Below is a small trained network, with its code and all its weights. Each question gives an input and a target symbol and asks what happens when units are switched off, that is, made to give their printed mean instead of their output.

import numpy as np


def w(rows, s, z=0):
    codes = np.array(rows[::2]) - 128.0
    scale = np.full(codes.shape[1], s)
    scale[-1] = z or s
    return codes * scale


def f(y):
    return np.maximum(y, 0)


def softmax(a):
    e = np.exp(a - a.max(-1, keepdims=True))
    return e / e.sum(-1, keepdims=True)


def log_softmax(a):
    a = a - a.max(-1, keepdims=True)
    return a - np.log(np.exp(a).sum(-1, keepdims=True))


def net(x, mask):
    ids = ['γδηθξπσφ'.index(c) for c in x.split()]
    T = len(ids)
    res = E[ids] + P[:T]
    r = res
    for j in range(3):
        rows = slice(2 * j, 2 * j + 2)
        q, k, v = (r @ M[0][rows].T for M in (Q, K, V))
        z = softmax(np.where(np.tri(T) > 0, q @ k.T / 2**0.5, -1e9)) @ v
        o = O[0][rows]
        res = res + np.where(mask[j], z, o[:, -1]) @ o[:, :-1]
    y = f(res @ A[0][:, :-1].T + A[0][:, -1])
    res = res + np.where(mask[3:19], y, B[0][:, -1]) @ B[0][:, :-1]
    return log_softmax(res[-1] @ U[:, :-1].T + U[:, -1])


Q, K, V, O, A, B = {}, {}, {}, {}, {}, {}
E = w([
[51,151,53,142,170,155],'γ',
[74,123,108,38,49,52],'δ',
[116,171,135,189,194,71],'η',
[101,70,112,189,133,158],'θ',
[126,171,136,60,179,205],'ξ',
[112,94,149,252,112,115],'π',
[136,120,148,197,45,163],'σ',
[98,80,51,117,174,169],'φ',
],0.015)
P = w([
[253,79,44,154,112,86],'0',
[122,157,2,123,117,148],'1',
[101,151,61,130,135,146],'2',
[88,148,94,139,146,144],'3',
[81,141,121,144,151,141],'4',
[70,140,143,148,156,141],'5',
[60,130,157,151,162,138],'6',
[54,132,171,149,165,135],'7',
],0.0077)
Q[0] = w([
[178,90,202,95,145,47],'head 0',
[91,13,40,105,75,204],'head 0',
[255,95,222,131,122,40],'head 1',
[164,106,71,212,91,122],'head 1',
[179,126,181,102,45,161],'head 2',
[34,170,120,189,170,97],'head 2',
],0.0076)
K[0] = w([
[160,170,155,162,122,104],'head 0',
[102,92,184,108,101,175],'head 0',
[133,159,183,153,181,172],'head 1',
[137,110,91,209,107,133],'head 1',
[183,158,161,177,66,211],'head 2',
[62,84,140,91,108,9],'head 2',
],0.012)
V[0] = w([
[96,152,138,138,182,60],'head 0',
[103,118,149,108,88,97],'head 0',
[145,134,100,121,148,198],'head 1',
[76,104,103,193,102,71],'head 1',
[147,123,122,84,1,110],'head 2',
[137,161,108,189,169,154],'head 2',
],0.0096)
O[0] = w([
[82,167,181,86,255,93,160],'head 0',
[144,142,224,163,128,108,58],'head 0',
[170,145,73,193,164,94,150],'head 1',
[165,81,211,118,93,208,253],'head 1',
[93,63,244,110,189,91,74],'head 2',
[183,144,67,84,43,159,196],'head 2',
],0.0074,0.0042)
A[0] = w([
[172,178,72,196,63,6,74],'neuron 0',
[149,68,202,113,77,90,113],'neuron 1',
[61,207,216,82,205,64,6],'neuron 2',
[93,191,142,38,165,58,172],'neuron 3',
[166,130,36,72,225,140,166],'neuron 4',
[221,159,201,138,196,174,142],'neuron 5',
[126,216,108,95,185,126,135],'neuron 6',
[141,133,48,79,14,107,35],'neuron 7',
[179,95,234,212,172,39,189],'neuron 8',
[237,90,164,149,24,109,240],'neuron 9',
[232,188,136,53,87,184,36],'neuron 10',
[1,178,137,102,84,173,71],'neuron 11',
[159,166,106,229,125,58,114],'neuron 12',
[180,118,55,178,113,180,254],'neuron 13',
[122,170,124,159,148,181,120],'neuron 14',
[93,212,114,39,156,83,84],'neuron 15',
],0.0073,0.0037)
B[0] = w([
[154,73,80,26,154,221,162],'neuron 0',
[78,226,149,169,138,145,154],'neuron 1',
[210,193,112,192,155,181,175],'neuron 2',
[145,175,198,170,123,105,168],'neuron 3',
[47,153,152,193,82,124,207],'neuron 4',
[166,56,94,149,17,180,149],'neuron 5',
[118,109,164,194,79,88,180],'neuron 6',
[203,120,148,56,156,39,176],'neuron 7',
[198,61,109,42,70,134,184],'neuron 8',
[79,179,105,103,223,123,178],'neuron 9',
[198,1,3,57,199,194,148],'neuron 10',
[230,142,117,87,174,173,158],'neuron 11',
[159,56,79,26,97,208,159],'neuron 12',
[124,212,167,127,91,171,248],'neuron 13',
[146,90,118,94,130,121,166],'neuron 14',
[93,135,176,192,80,82,161],'neuron 15',
],0.0068,0.011)
U = w([
[198,108,96,43,107,203,162],'γ',
[202,119,122,163,127,103,23],'δ',
[85,87,101,111,170,116,226],'η',
[71,170,172,254,81,143,194],'θ',
[149,70,133,138,51,116,2],'ξ',
[100,70,126,130,102,124,114],'π',
[140,134,151,52,106,79,192],'σ',
[135,148,112,120,215,129,62],'φ',
],0.011,0.0028)

Each question gives the input, a string of symbols that net reads in full, and the target symbol t.
The units are the heads (2 rows each of Q, K, V and O) and the neurons (one row each of A and B). Each row of codes is followed by its name. A weight is (code - 128) times the scale printed after its matrix; where a second scale follows, it is the last column's (O, A, B and U).
mask holds one flag per unit, heads first, then neurons. A switched-off unit (its flag False) gives its mean, the last column of its rows in O or B, instead of its output. The means were averaged over made-up inputs and are rounded, as every weight is.
A unit's drop is (log p(t) with every unit on - log p(t) with that unit switched off) / (log p(t) with every unit on - log p(t) with every unit switched off).
The circuit of an input: a set's keep is (log p(t) with only the set's units on - log p(t) with every unit switched off) / (log p(t) with every unit on - log p(t) with every unit switched off). Starting from the 12 units with the biggest drops (on a tie, the unit counted first), units are removed one at a time, each time the one whose removal leaves the highest keep (on an exact tie, the one counted first), for as long as the keep stays at least 0.8.
circuit, biggest first: the units of the circuit, biggest drop first
heads that matter: for each layer, one digit per head in row order, 1 if its drop is at least 0.15 and else 0, layers parted by /
drop when u is switched off: that unit's drop, to one decimal
input π η η π θ γ, target γ: heads that matter => 011
input σ ξ δ η η θ η γ, target φ: heads that matter => 001
input φ π σ ξ η, target γ: circuit, biggest first => [neuron 0; head 2]
input η γ π γ, target θ: heads that matter => 100
input δ φ γ, target φ: circuit, biggest first => [head 2; neuron 2]
input η θ η φ η σ, target γ: circuit, biggest first => [neuron 4; neuron 6]
input π σ η θ σ ξ σ γ, target γ: heads that matter => 111
input φ γ θ φ π, target γ: circuit, biggest first => [neuron 12; neuron 4; head 2]
input θ γ γ, target θ: heads that matter => 000
input η δ θ, target π: heads that matter => 001
input ξ δ θ σ ξ η φ, target η: circuit, biggest first => [head 2]
input π σ η, target γ: heads that matter => 001
input π η η δ η, target δ: heads that matter => 101
input φ ξ η ξ φ η σ θ, target γ: heads that matter => 111
input π γ π γ σ, target γ: heads that matter => 011
input η ξ η η ξ ξ ξ, target θ: drop when head 1 is switched off => 1.3
input σ η ξ η θ δ η η, target δ: drop when neuron 2 is switched off => 0.8
input φ φ φ, target θ: drop when neuron 4 is switched off => 0.7
